Below are the code and all the weights of a small trained network. Each question names an input and a class and asks about switching units off, where a switched-off unit gives its printed mean instead of its output.

import numpy as np


def w(rows, s, z=0):
    codes = np.array(rows[::2]) - 128.0
    scale = np.full(codes.shape[1], s)
    scale[-1] = z or s
    return codes * scale


def f(y):
    return y / 2 * (1 + np.tanh(0.7978845608 * (y + 0.044715 * y**3)))


def log_softmax(a):
    a = a - a.max(-1, keepdims=True)
    return a - np.log(np.exp(a).sum(-1, keepdims=True))


def net(x, mask):
    res = np.array(x, float).reshape(1, 3) / 4 @ E
    y = f(res @ A[0][:, :-1].T + A[0][:, -1])
    res = res + np.where(mask, y, B[0][:, -1]) @ B[0][:, :-1]
    return log_softmax(res[-1] @ U[:, :-1].T + U[:, -1])


A, B = {}, {}
E = w([
[119,247,145],'x0',
[241,123,181],'x1',
[174,141,44],'x2',
],0.013)
A[0] = w([
[94,40,91,63],'neuron 1',
[129,120,223,126],'neuron 2',
[225,139,106,74],'neuron 3',
[72,114,216,47],'neuron 4',
[60,134,35,154],'neuron 5',
[33,142,97,5],'neuron 6',
[120,205,144,240],'neuron 7',
[65,112,199,70],'neuron 8',
[39,144,105,25],'neuron 9',
[150,144,8,81],'neuron 10',
[169,198,166,78],'neuron 11',
[160,27,87,10],'neuron 12',
[164,146,35,79],'neuron 13',
[71,122,96,113],'neuron 14',
[140,236,104,3],'neuron 15',
[66,230,105,139],'neuron 16',
[114,204,123,52],'neuron 17',
],0.012,0.0059)
B[0] = w([
[120,69,183,204],'neuron 1',
[138,199,106,221],'neuron 2',
[180,205,137,198],'neuron 3',
[86,181,109,197],'neuron 4',
[219,153,132,245],'neuron 5',
[170,141,159,199],'neuron 6',
[90,76,94,250],'neuron 7',
[62,205,94,194],'neuron 8',
[187,151,183,195],'neuron 9',
[78,196,119,200],'neuron 10',
[157,76,196,206],'neuron 11',
[71,91,238,204],'neuron 12',
[8,196,125,181],'neuron 13',
[176,163,141,185],'neuron 14',
[70,84,187,198],'neuron 15',
[162,73,157,254],'neuron 16',
[82,73,173,180],'neuron 17',
],0.013,0.0086)
U = w([
[107,20,196,113],'0',
[70,224,105,135],'1',
[250,145,167,111],'2',
[165,79,71,253],'3',
[128,101,73,78],'4',
[134,90,100,82],'5',
],0.015,0.024)

Each question gives the input, the list of numbers given to net, and the class t.
The units are the neurons (one row each of A and B). Each row of codes is followed by its name. A weight is (code - 128) times the scale printed after its matrix; where a second scale follows, it is the last column's (A, B and U).
mask holds one flag per neuron, in row order. A switched-off neuron (its flag False) gives its mean, the last column of its row in B, instead of its output. The means were averaged over made-up inputs and are rounded, as every weight is.
A unit's drop is (log p(t) with every unit on - log p(t) with that unit switched off) / (log p(t) with every unit on - log p(t) with every unit switched off).
The circuit of an input: a set's keep is (log p(t) with only the set's units on - log p(t) with every unit switched off) / (log p(t) with every unit on - log p(t) with every unit switched off). Starting from the 12 units with the biggest drops (on a tie, the unit counted first), units are removed one at a time, each time the one whose removal leaves the highest keep (on an exact tie, the one counted first), for as long as the keep stays at least 0.8.
circuit, biggest first: the units of the circuit, biggest drop first
k most important neurons: the k neurons with the biggest drops, biggest first
drop of u: that unit's drop, to one decimal
input [-1,4,4], class 1: 2 most important neurons : [neuron 5; neuron 16]
input [-1,5,7], class 1: circuit, biggest first : [neuron 13]
input [7,3,8], class 1: 2 most important neurons : [neuron 13; neuron 10]
input [8,7,7], class 0: 2 most important neurons : [neuron 11; neuron 15]
input [-4,3,4], class 0: 3 most important neurons : [neuron 12; neuron 2; neuron 5]
input [1,1,-3], class 3: 4 most important neurons : [neuron 13; neuron 10; neuron 3; neuron 12]
input [6,6,-8], class 1: 3 most important neurons : [neuron 2; neuron 4; neuron 8]
input [3,-3,2], class 3: 3 most important neurons : [neuron 12; neuron 1; neuron 11]
input [8,7,-1], class 0: 2 most important neurons : [neuron 15; neuron 7]
input [-2,-6,-6], class 1: 2 most important neurons : [neuron 8; neuron 4]
input [6,6,8], class 1: 3 most important neurons : [neuron 13; neuron 3; neuron 10]
input [4,-5,-2], class 2: 2 most important neurons : [neuron 5; neuron 9]
input [-2,3,0], class 3: 2 most important neurons : [neuron 5; neuron 9]
input [0,-4,2], class 2: circuit, biggest first : [neuron 5]
input [-7,4,6], class 0: drop of neuron 12 : 2.3
input [8,-1,-1], class 0: drop of neuron 2 : 0.0
input [-8,-6,8], class 0: drop of neuron 3 : 0.2
